The nodes form a tree under root. A name lists the branches taken from the top; the branches are zo ke sa lu le fu. The symbol ze goes to the parent.

In the rows, 1.51 means zero.

Here are some nodes, each with a row of numbers. One shown again gets a slightly different row.
ke -> 1.05,1.51,1.53,1.23,0.68,1.97,0.92,1.44,2.09,1.7,2.3,0.83,1.67,1.62,1.73,1.21,1.38,1.72,0.93,1.42
ke>ke -> 1.56,2.17,1.29,1.34,0.29,1.4,1.99,1.92,1.94,1.17,2.15,0.87,1.34,1.36,1.19,1.61,1.02,1.9,1.51,1.39
ke>ke -> 1.46,2.42,1.38,1.48,0.33,1.5,1.62,1.92,1.85,1.27,2.11,0.89,1.38,1.51,1.11,1.78,1.26,1.83,1.29,1.48
root -> 2.21,1.61,2.67,1.55,2.02,0.86,1.16,1.19,1.07,1.98,1.59,1.52,1.84,1.26,2.03,1.58,1.2,1.37,1.53,1.29
ke -> 0.96,1.63,1.43,1.55,1.03,2.04,0.84,1.5,1.77,1.48,2.52,0.49,1.47,1.15,1.46,1.26,1.27,1.93,1.45,1.64
ke>le -> 1.0,1.41,1.24,1.13,0.87,2.06,1.17,1.12,1.09,1.87,2.05,0.39,1.33,1.37,1.81,2.15,1.74,1.06,1.05,1.41
ke>sa -> 1.31,1.69,1.55,2.2,1.04,1.42,0.9,1.85,2.15,0.94,2.68,2.19,1.33,1.31,1.22,1.02,1.86,1.33,0.85,1.61
ke>le -> 0.98,1.64,1.18,1.05,0.83,2.05,0.98,1.03,1.21,2.07,1.87,0.48,1.41,1.42,1.72,2.11,1.43,1.23,0.76,1.41
ke>le -> 0.91,1.48,1.24,1.32,0.97,1.82,0.98,1.39,0.89,1.93,2.44,0.83,1.38,1.45,1.47,1.95,1.28,1.4,0.76,1.59
ke>le -> 0.79,1.6,1.49,1.35,0.88,1.86,1.25,1.52,1.23,1.87,1.94,0.56,1.51,1.47,1.63,2.13,1.5,1.02,0.63,1.48
le>lu -> 1.87,1.12,1.77,1.45,2.11,1.19,2.26,1.52,1.22,1.63,0.53,2.47,1.33,1.53,1.19,1.7,1.37,1.62,1.85,1.39
le>fu -> 2.4,1.33,1.13,2.1,1.87,1.32,1.92,1.02,0.97,1.95,0.85,2.04,1.53,1.87,1.47,1.3,2.17,1.7,2.43,1.36
ke>ke -> 1.2,2.42,1.33,1.57,0.22,1.6,1.72,2.08,1.73,1.33,2.02,0.72,1.48,1.41,1.17,1.64,1.33,1.91,1.12,1.11
le>fu -> 2.33,1.29,1.21,1.84,1.74,1.39,1.79,1.41,0.86,1.86,0.67,2.03,1.82,2.44,1.4,1.41,1.7,1.52,2.48,1.61
le>lu -> 1.7,0.9,1.57,1.38,2.23,0.94,1.92,1.42,1.24,1.78,0.66,2.36,1.08,1.72,1.4,1.69,1.56,1.49,1.91,1.87
root -> 2.14,1.78,2.66,1.37,2.34,0.73,1.58,1.2,1.3,1.31,1.49,1.52,1.71,1.51,1.86,1.41,1.15,1.0,1.36,1.11
ke>le -> 1.29,1.23,1.08,0.93,0.45,2.1,1.13,1.48,0.62,1.83,1.83,0.48,1.34,1.3,1.86,2.06,1.65,1.49,1.11,1.84
root -> 2.1,1.63,2.56,1.52,1.83,0.56,1.36,1.17,1.34,1.44,1.51,1.53,1.72,1.46,1.58,1.19,0.96,1.06,1.62,1.36
ke>zo -> 1.05,2.01,0.83,1.11,1.29,1.59,1.16,1.09,2.21,0.91,1.6,0.53,2.08,1.35,1.4,1.11,1.62,1.72,1.28,1.6
ke>zo -> 0.42,1.64,0.75,1.31,1.5,1.91,1.28,1.4,2.2,1.34,1.86,0.78,2.15,1.07,1.56,1.41,1.77,1.74,1.45,1.38
ke -> 0.98,1.69,1.41,1.04,0.62,1.71,0.77,1.36,1.77,1.3,2.21,0.62,1.62,1.07,1.64,1.55,1.38,2.05,1.21,1.82
le>lu -> 1.64,1.24,1.98,1.53,2.36,1.2,2.17,1.7,1.23,1.61,0.37,2.27,1.14,1.69,1.4,1.66,1.59,1.78,2.04,1.82
ke>sa -> 1.01,1.62,1.41,1.93,1.18,1.7,1.09,1.78,1.71,1.12,2.71,2.02,1.52,1.02,1.23,1.35,1.96,0.83,0.69,1.88
ke>lu -> 0.67,1.29,1.55,1.04,1.58,2.45,1.18,1.65,1.95,1.41,2.38,1.09,1.38,1.13,1.26,1.9,0.71,2.29,1.32,1.18
le -> 2.13,1.58,2.06,1.44,1.97,0.62,1.96,1.49,1.19,1.54,0.28,2.37,1.68,2.09,1.43,1.58,1.74,1.08,1.7,1.64

Start here and follow the symbols in turn, left to right. Where do you end up?
Answer with the node's row; about right is enough.
2.52,1.47,1.01,1.55,1.98,1.19,1.99,1.56,0.76,1.88,0.7,1.99,1.83,1.65,1.31,1.03,1.99,1.35,2.15,1.37
ze => 1.91,1.67,1.91,1.4,1.95,0.69,1.72,1.09,1.67,1.38,0.62,2.2,1.68,2.05,1.62,1.12,1.93,1.25,1.83,1.86
1.13,1.12,1.62,1.13,1.54,2.4,1.38,1.72,1.96,1.17,2.26,1.2,0.98,0.93,1.36,1.89,1.17,2.04,1.63,1.6
ze => 0.95,1.49,1.2,1.36,0.87,1.93,1.23,1.52,1.81,1.51,2.59,0.68,1.82,1.51,1.87,1.06,1.24,1.59,1.1,1.66
0.67,1.89,0.79,1.64,1.49,1.56,1.2,1.35,2.09,1.0,1.75,0.58,2.02,0.89,1.47,1.37,1.66,1.57,1.42,1.36
ze => 0.93,1.53,1.61,1.27,0.69,1.93,1.07,1.82,2.2,1.27,2.25,0.95,1.81,1.54,1.7,1.01,1.45,1.88,1.34,1.46
0.73,1.23,1.03,1.4,0.94,1.78,1.36,1.59,0.9,2.25,1.93,0.64,1.53,1.38,1.86,2.03,1.28,1.28,0.72,1.39
ze => 0.93,1.44,1.63,1.23,0.7,1.92,0.77,1.26,2.02,1.1,2.57,0.36,1.8,1.24,2.03,1.42,1.34,1.89,1.19,1.81
2.57,1.49,1.22,1.85,2.12,1.27,1.98,1.51,1.06,1.89,0.58,2.23,1.66,1.87,1.6,1.49,1.66,1.58,2.09,1.79
ze => 1.7,1.51,1.98,1.47,1.91,0.72,1.63,1.49,1.21,1.68,0.57,2.43,1.82,1.85,1.79,1.26,1.99,1.26,1.7,1.72
2.01,1.44,1.81,1.94,2.11,0.47,1.76,1.52,1.27,1.65,0.6,2.59,1.74,2.06,1.55,1.09,2.13,1.65,1.73,2.11
lu => 1.92,1.05,1.81,1.36,2.33,1.3,1.75,1.53,1.26,1.67,0.81,2.28,1.12,1.68,1.35,1.47,1.65,1.56,2.35,1.61
0.5,0.79,1.23,1.25,1.71,2.53,1.44,1.37,1.98,1.25,2.11,0.97,0.94,0.75,1.01,1.75,1.12,2.18,1.33,1.25
ze => 0.81,1.74,1.49,1.51,0.49,2.15,0.75,1.59,1.89,1.24,2.5,0.56,1.91,1.3,1.79,1.12,1.09,1.48,1.06,1.61
1.37,2.5,1.21,1.25,0.08,1.2,1.56,2.15,1.78,1.33,2.14,0.7,1.55,1.42,1.22,1.6,0.87,1.83,1.51,1.24
ze ke => 1.46,2.16,1.57,1.45,0.34,1.7,1.64,2.18,1.68,1.25,1.85,0.56,1.2,1.24,1.19,1.52,0.99,1.9,1.35,1.03
0.77,1.1,1.1,0.93,1.6,2.37,1.72,1.32,1.99,1.39,2.13,0.89,1.09,0.82,1.3,1.67,0.74,2.35,1.06,1.32
ze zo ze sa => 1.04,1.57,1.35,1.79,0.93,1.96,1.43,1.45,1.84,1.27,2.55,2.08,1.43,1.38,1.46,1.25,2.03,1.1,0.84,1.92
0.54,1.1,1.36,1.23,1.74,2.46,1.77,1.84,1.78,1.55,1.98,0.96,0.91,1.05,1.11,1.92,1.13,2.29,1.38,1.51
ze ke => 0.91,2.08,1.23,1.34,-0.15,1.7,1.9,2.13,1.57,1.19,2.0,0.52,1.4,1.27,0.83,1.66,0.92,1.9,1.33,1.28
1.06,1.12,1.28,0.66,1.75,2.46,1.31,1.44,1.84,0.84,2.11,1.17,1.0,0.87,1.18,1.87,1.0,1.92,1.68,1.63
ze le ze => 1.14,1.64,1.46,1.13,0.82,2.03,1.12,1.45,1.89,1.43,2.45,0.24,1.52,1.65,1.47,1.45,0.98,1.72,1.13,1.62
1.2,2.42,1.35,1.51,0.37,1.83,1.8,1.75,2.12,1.37,2.01,0.59,1.31,1.03,1.27,1.45,0.61,1.99,1.17,1.23
ze sa ze => 0.92,1.39,1.31,1.05,0.49,2.21,1.04,1.67,2.12,1.19,2.38,0.22,1.45,1.25,1.48,1.37,1.03,1.56,1.12,1.59
1.66,1.39,1.89,1.52,2.2,0.97,2.1,1.5,1.33,1.73,0.5,2.57,0.89,2.11,1.54,1.96,1.56,1.85,2.06,1.87
ze fu ze ze => 2.58,1.63,2.81,1.45,2.12,0.95,1.41,1.01,1.33,1.76,1.35,1.8,1.99,1.51,2.03,1.61,0.94,1.46,1.42,0.99
2.08,1.5,1.41,2.07,2.08,1.29,1.83,1.56,0.89,1.97,0.45,2.04,1.81,1.95,1.69,1.41,1.73,1.44,2.41,1.6
ze => 2.4,1.42,2.19,1.52,1.89,0.56,1.85,1.38,1.53,1.69,0.68,2.49,1.67,1.98,1.81,1.27,1.86,1.36,1.65,1.79
1.3,2.32,1.31,1.47,0.32,1.21,1.7,2.16,1.65,1.37,1.92,0.91,1.41,1.3,1.34,1.72,0.99,1.85,1.35,1.67
ze zo ze => 1.08,1.52,1.33,1.28,0.88,2.0,0.82,1.35,2.01,1.32,2.38,0.66,1.86,1.57,1.31,1.35,1.22,1.79,1.11,1.6
2.61,1.17,1.54,1.87,1.55,1.06,1.77,1.27,0.85,1.57,0.65,2.14,1.76,1.88,1.65,1.53,2.07,1.36,2.36,1.33
ze => 2.18,1.5,2.1,1.53,1.9,0.56,2.01,1.34,1.55,1.84,0.75,2.48,1.5,2.03,1.74,1.2,2.09,1.34,1.88,1.87
1.04,1.51,1.73,1.51,0.53,1.95,0.8,1.58,1.9,1.67,2.55,0.62,1.97,1.45,1.62,1.43,0.95,1.84,1.03,1.76
zo ze => 0.85,1.48,1.41,1.26,0.57,1.93,0.83,1.59,1.85,1.65,2.37,0.97,1.75,1.43,1.64,1.09,1.66,1.65,1.25,1.45
0.72,0.97,1.37,0.9,1.44,2.48,1.58,1.71,1.79,1.53,2.09,1.3,0.94,1.08,1.32,1.8,1.19,1.9,1.4,1.45
ze ke ze => 0.92,1.17,1.28,1.43,0.3,1.89,0.92,1.17,2.08,1.36,2.56,0.47,1.72,1.18,1.44,1.33,1.04,1.95,1.19,1.51
2.09,1.76,2.04,1.65,2.02,0.46,1.66,1.43,1.28,1.61,0.28,2.16,1.74,1.95,1.7,1.11,1.88,1.04,1.61,1.9
lu => 1.78,1.24,1.75,1.35,2.42,1.19,1.92,1.47,1.23,1.84,0.38,2.55,1.47,1.74,1.52,1.64,1.65,1.67,2.32,1.61
1.0,1.75,1.32,2.02,1.38,1.85,1.28,1.82,1.88,1.06,2.3,2.2,0.97,1.42,1.8,1.41,1.72,1.06,0.54,1.87
ze le => 1.27,1.84,1.52,1.24,0.77,1.86,1.21,1.53,0.65,1.87,2.02,0.98,1.55,1.46,1.57,1.55,1.58,1.28,0.73,1.59
2.51,1.39,1.4,1.97,1.91,0.93,1.84,1.52,0.84,1.64,0.78,2.03,1.59,1.86,1.62,1.33,1.83,1.47,2.26,1.47
ze lu ze => 2.14,1.08,1.86,1.27,1.71,0.5,1.97,1.48,1.13,1.85,0.71,2.03,1.49,1.94,1.74,1.29,1.99,1.25,1.91,1.48
1.13,1.51,1.3,1.21,0.64,2.15,1.34,1.56,0.89,1.94,1.76,0.5,1.77,1.2,1.67,1.95,1.52,1.21,0.65,1.63
ze le ze lu => 0.64,1.14,1.55,1.09,1.56,2.68,1.31,1.47,1.96,1.14,2.21,1.2,1.22,1.06,1.23,1.81,1.09,2.1,1.5,1.41
1.24,1.86,1.03,1.48,0.65,1.84,1.64,1.89,1.77,1.25,1.87,0.95,1.37,1.24,1.18,1.29,1.1,1.96,1.25,1.5
ze ze le fu => 2.12,1.26,1.49,2.15,1.68,1.0,1.65,1.61,1.05,2.08,0.63,2.06,1.72,2.18,1.43,1.43,1.86,1.24,2.24,1.05
0.44,1.26,1.27,0.69,1.53,2.34,1.24,1.78,2.04,1.24,1.97,0.97,0.91,1.0,1.2,1.78,1.14,2.07,1.34,1.42
ze ke => 1.44,2.3,1.12,1.59,0.04,1.26,1.81,2.07,1.57,1.23,1.82,0.92,0.9,1.65,1.12,1.33,0.9,1.65,1.33,1.5
1.08,2.06,0.63,1.43,1.76,1.5,1.16,1.2,2.29,1.04,1.66,0.71,2.48,0.98,1.58,1.01,1.59,1.6,1.36,1.69
ze ze ke sa => 1.4,2.03,1.03,1.97,1.21,1.87,1.08,1.83,1.87,1.33,2.54,1.76,1.18,1.14,1.62,1.45,1.64,1.33,0.87,1.71
2.76,1.31,1.48,1.81,2.2,1.13,1.88,1.66,1.06,1.99,0.48,1.85,1.8,2.04,1.5,1.42,1.85,1.48,2.14,1.36
ze lu ze ze => 2.07,1.46,2.66,1.71,2.15,1.0,1.34,1.11,1.34,1.86,1.27,1.86,1.86,1.25,1.94,1.12,1.15,0.78,1.7,1.03
1.85,1.41,1.98,1.71,1.76,0.85,1.82,1.35,1.15,1.79,0.6,2.11,2.01,1.92,1.6,1.3,1.91,1.31,2.06,1.79
ze ke => 0.77,1.54,1.3,1.18,0.62,2.0,0.74,1.57,2.0,1.49,2.58,0.86,1.67,1.49,1.71,1.27,1.31,1.84,1.32,1.39
1.17,1.33,1.45,0.67,1.65,2.76,1.61,1.5,2.07,1.37,1.99,1.13,0.97,1.45,1.37,1.73,1.04,2.34,1.28,1.53
ze le => 0.89,1.28,1.17,1.2,0.99,2.07,1.31,1.39,1.23,1.9,2.04,0.19,1.21,1.37,1.87,2.08,1.65,1.27,0.9,1.53
2.52,1.15,1.27,1.99,1.73,1.13,1.67,1.21,1.03,1.85,1.13,2.23,1.63,1.99,1.3,1.21,1.73,1.3,2.65,1.52
ze ze ke => 0.85,1.2,1.18,1.39,0.73,1.88,0.69,1.79,1.82,1.39,2.65,0.78,1.88,1.48,1.68,1.46,1.33,1.81,0.9,1.47
1.08,1.25,1.39,1.41,0.64,2.1,1.1,1.74,1.02,2.02,2.3,0.65,1.37,1.29,1.53,1.77,1.48,1.41,0.77,1.5
ze ke => 1.26,2.36,1.04,1.26,0.36,1.46,1.71,2.06,1.77,1.13,2.35,0.73,1.42,1.59,1.56,1.6,1.29,1.73,1.34,1.21
0.61,1.88,0.91,1.3,1.53,1.91,1.08,1.29,2.16,0.81,1.88,0.62,2.22,0.89,1.49,1.38,1.74,1.81,1.69,1.7
ze le ze lu => 0.74,1.34,1.4,1.19,1.45,2.42,1.58,1.79,2.01,1.11,2.15,1.25,0.95,0.94,1.12,1.71,1.07,1.65,1.08,1.52
1.11,1.79,1.25,2.03,0.95,2.06,1.17,1.86,1.42,1.18,2.69,1.95,1.51,1.43,1.46,1.54,1.95,0.98,0.7,1.87
ze sa => 1.1,1.86,0.94,1.84,1.07,1.61,1.47,1.77,1.73,1.29,2.9,1.88,1.18,1.17,1.56,1.38,1.98,1.06,0.64,1.8
2.37,1.31,1.32,1.77,1.82,1.28,1.88,1.41,0.88,1.92,0.35,2.05,1.47,1.74,1.45,1.45,1.97,1.55,2.39,1.04
ze lu => 1.73,1.03,1.94,1.37,2.05,1.41,2.27,1.5,1.42,1.49,0.6,2.33,1.18,1.92,1.43,1.59,1.65,1.73,2.12,1.91
1.27,1.72,1.06,2.18,1.28,1.8,0.61,1.44,1.76,1.01,2.33,1.67,1.02,1.13,1.91,1.36,1.56,0.86,0.66,1.85
ze lu ze le => 0.82,1.57,1.36,1.22,0.75,2.16,1.03,1.09,0.66,1.81,1.91,0.68,1.26,1.34,1.57,1.97,1.42,1.2,0.76,1.29
0.69,1.52,0.84,1.31,1.37,1.63,1.28,1.27,1.94,1.15,1.6,0.82,2.03,0.81,1.38,1.42,1.34,1.83,1.14,1.45
ze ke ze => 0.99,1.51,1.36,1.59,0.8,1.85,0.97,1.68,1.84,1.5,2.65,0.31,2.02,1.35,1.63,0.99,1.16,1.83,1.2,1.75
2.44,1.45,2.01,1.72,1.85,0.66,1.84,1.56,1.34,1.79,0.43,2.58,1.63,1.94,2.09,1.15,1.88,1.57,1.61,1.95
lu => 1.72,1.41,1.54,1.39,1.86,1.44,1.96,1.46,1.35,1.67,0.31,2.48,1.24,1.45,1.44,1.66,1.51,1.72,1.93,1.68
0.63,2.2,0.81,1.33,1.53,1.65,0.98,1.48,2.14,1.32,1.89,0.53,2.06,0.95,1.52,1.31,1.47,1.98,1.16,1.4
ze zo ze => 0.77,1.27,1.34,1.12,0.67,2.07,0.7,1.52,1.91,1.32,2.37,0.65,2.06,1.32,1.81,1.19,1.19,1.97,0.76,1.8
1.61,1.48,1.75,1.54,2.18,0.86,2.02,1.33,1.06,1.74,0.62,2.44,1.54,2.09,1.79,1.13,1.78,1.27,1.78,1.42
lu ze => 2.23,1.49,1.92,1.68,1.79,0.76,1.87,1.5,1.29,1.62,0.7,2.14,1.71,2.0,1.27,1.25,1.9,1.34,1.94,1.81
1.04,1.21,1.65,1.22,1.6,2.48,1.52,1.44,1.91,1.35,2.02,1.2,0.89,1.31,1.1,1.72,0.82,1.94,1.23,1.6
ze ke ze ke => 1.41,2.14,1.19,1.36,0.36,1.75,1.68,1.61,1.81,1.21,2.34,0.73,1.27,1.33,0.85,1.62,1.14,1.88,1.25,1.1
1.37,2.26,1.25,1.48,0.3,1.79,1.94,1.9,2.19,1.34,2.16,0.8,1.22,1.21,1.1,1.39,1.05,1.87,1.33,1.25
ze sa ze => 1.12,1.37,1.25,1.21,0.71,1.84,1.07,1.33,2.04,1.32,2.39,0.83,1.65,1.29,1.93,1.58,1.33,1.99,0.96,1.29
2.14,1.46,1.64,1.65,1.75,0.53,1.97,1.43,1.44,1.82,0.35,1.93,1.32,1.84,1.62,1.46,1.9,1.36,1.53,1.74
lu ze fu => 1.97,1.33,1.54,1.97,1.83,1.11,2.02,1.71,1.25,1.9,0.45,2.17,1.28,2.33,1.3,1.36,1.93,1.51,2.25,1.61
1.01,1.51,1.14,2.12,1.2,2.15,0.97,1.75,1.49,1.26,2.39,1.99,1.16,1.25,1.79,1.55,1.67,1.0,0.76,1.83
ze ze ke => 0.69,1.27,1.45,1.51,0.73,2.18,0.81,1.2,2.2,1.61,2.62,0.39,1.77,1.24,1.71,1.06,1.03,1.8,0.69,1.86
0.88,1.04,1.01,1.01,1.54,2.56,1.61,1.55,1.96,1.19,1.89,0.99,0.86,0.97,1.2,1.89,1.15,2.01,1.42,1.58
ze ze ke => 1.31,1.12,1.12,1.07,1.08,1.68,1.18,1.43,2.02,1.33,2.44,0.81,1.68,1.34,1.77,1.2,1.22,1.74,1.31,1.59
2.53,1.34,1.4,2.28,1.81,0.95,2.05,1.5,0.57,2.08,0.77,2.12,1.81,2.02,1.48,1.05,1.99,1.12,2.27,1.43
ze fu => 2.27,1.39,1.28,2.07,1.69,1.41,1.96,1.49,0.96,1.53,0.64,2.17,1.75,1.91,1.49,1.57,1.9,1.45,2.5,1.3
0.76,1.77,0.73,1.53,1.58,2.13,1.18,1.38,2.16,0.76,1.79,0.62,1.99,1.12,1.58,1.06,1.48,1.99,1.34,1.39
ze ke => 1.41,2.34,1.25,1.43,0.27,1.83,1.94,2.19,1.5,1.39,1.85,0.9,1.05,1.53,1.11,1.34,1.03,1.68,1.14,1.3
1.47,2.67,1.58,1.26,0.24,1.14,1.61,1.99,1.68,1.24,2.01,1.03,1.51,1.04,0.99,1.56,0.89,1.44,1.47,1.01
ze ze ke ke => 1.29,2.22,1.44,1.33,0.57,1.41,1.54,1.7,1.71,1.62,1.73,0.84,1.2,1.35,1.02,1.37,1.16,2.07,1.28,1.4
1.72,1.42,1.73,1.31,2.11,1.09,1.99,1.59,1.26,1.65,0.9,2.65,1.09,1.52,1.15,1.63,1.64,1.67,1.9,1.92
ze fu ze => 2.13,1.53,1.94,1.78,1.7,0.64,1.69,1.46,1.18,1.93,0.18,2.27,1.8,2.22,1.82,1.41,2.07,1.57,1.91,1.65
0.76,1.79,0.85,1.3,1.58,1.88,0.85,1.11,2.22,1.12,1.76,0.71,1.76,1.02,1.53,1.31,1.61,1.38,1.21,1.52
ze le ze ze => 2.33,1.46,2.81,1.82,2.16,1.1,1.37,1.11,1.48,1.59,1.15,1.65,1.98,1.5,1.92,1.31,1.45,1.24,1.49,1.34
1.22,1.08,1.49,1.29,0.94,1.93,1.11,1.57,1.81,1.5,2.43,0.44,1.41,1.62,1.65,1.52,1.12,1.86,1.0,1.61
zo ze ze => 2.36,1.44,2.56,1.56,2.3,0.63,1.19,1.38,1.14,1.43,1.45,1.47,2.13,1.27,1.7,1.51,1.26,1.55,1.46,1.1
1.75,1.51,1.62,1.51,2.53,1.26,2.18,1.87,1.16,1.26,0.74,2.88,1.37,1.73,1.58,1.73,1.73,1.5,2.13,1.81
ze fu ze lu => 2.23,0.99,1.39,1.51,2.25,1.06,1.9,1.36,1.56,1.66,0.47,2.45,1.15,2.02,1.33,1.8,1.19,1.91,1.9,1.71
1.37,2.4,1.29,1.42,0.29,1.36,1.6,2.0,2.0,1.08,2.16,0.91,1.36,1.53,1.18,1.35,1.27,1.99,1.1,1.05
ze le ze ke => 1.33,2.46,1.27,0.95,0.39,1.77,1.65,2.08,2.03,1.04,1.94,1.09,1.35,1.63,1.09,1.49,1.09,1.99,1.19,1.22
0.79,1.31,1.33,1.23,0.98,1.75,1.0,1.67,0.88,1.65,2.23,0.42,1.41,1.22,1.6,2.04,1.49,1.19,0.81,1.37
ze => 1.11,1.21,1.46,1.44,0.8,2.26,0.78,1.39,2.13,1.12,2.46,0.91,1.62,1.48,1.62,1.34,1.41,1.94,1.12,1.45
0.73,1.01,1.39,0.88,1.43,2.55,1.47,1.87,2.08,1.25,1.96,1.31,0.87,1.08,1.3,1.74,0.81,2.16,1.26,1.68
ze lu => 0.76,0.99,1.28,1.01,1.49,2.21,1.15,1.36,2.13,1.42,1.98,1.06,0.92,1.31,0.99,1.81,1.24,1.95,1.03,1.57
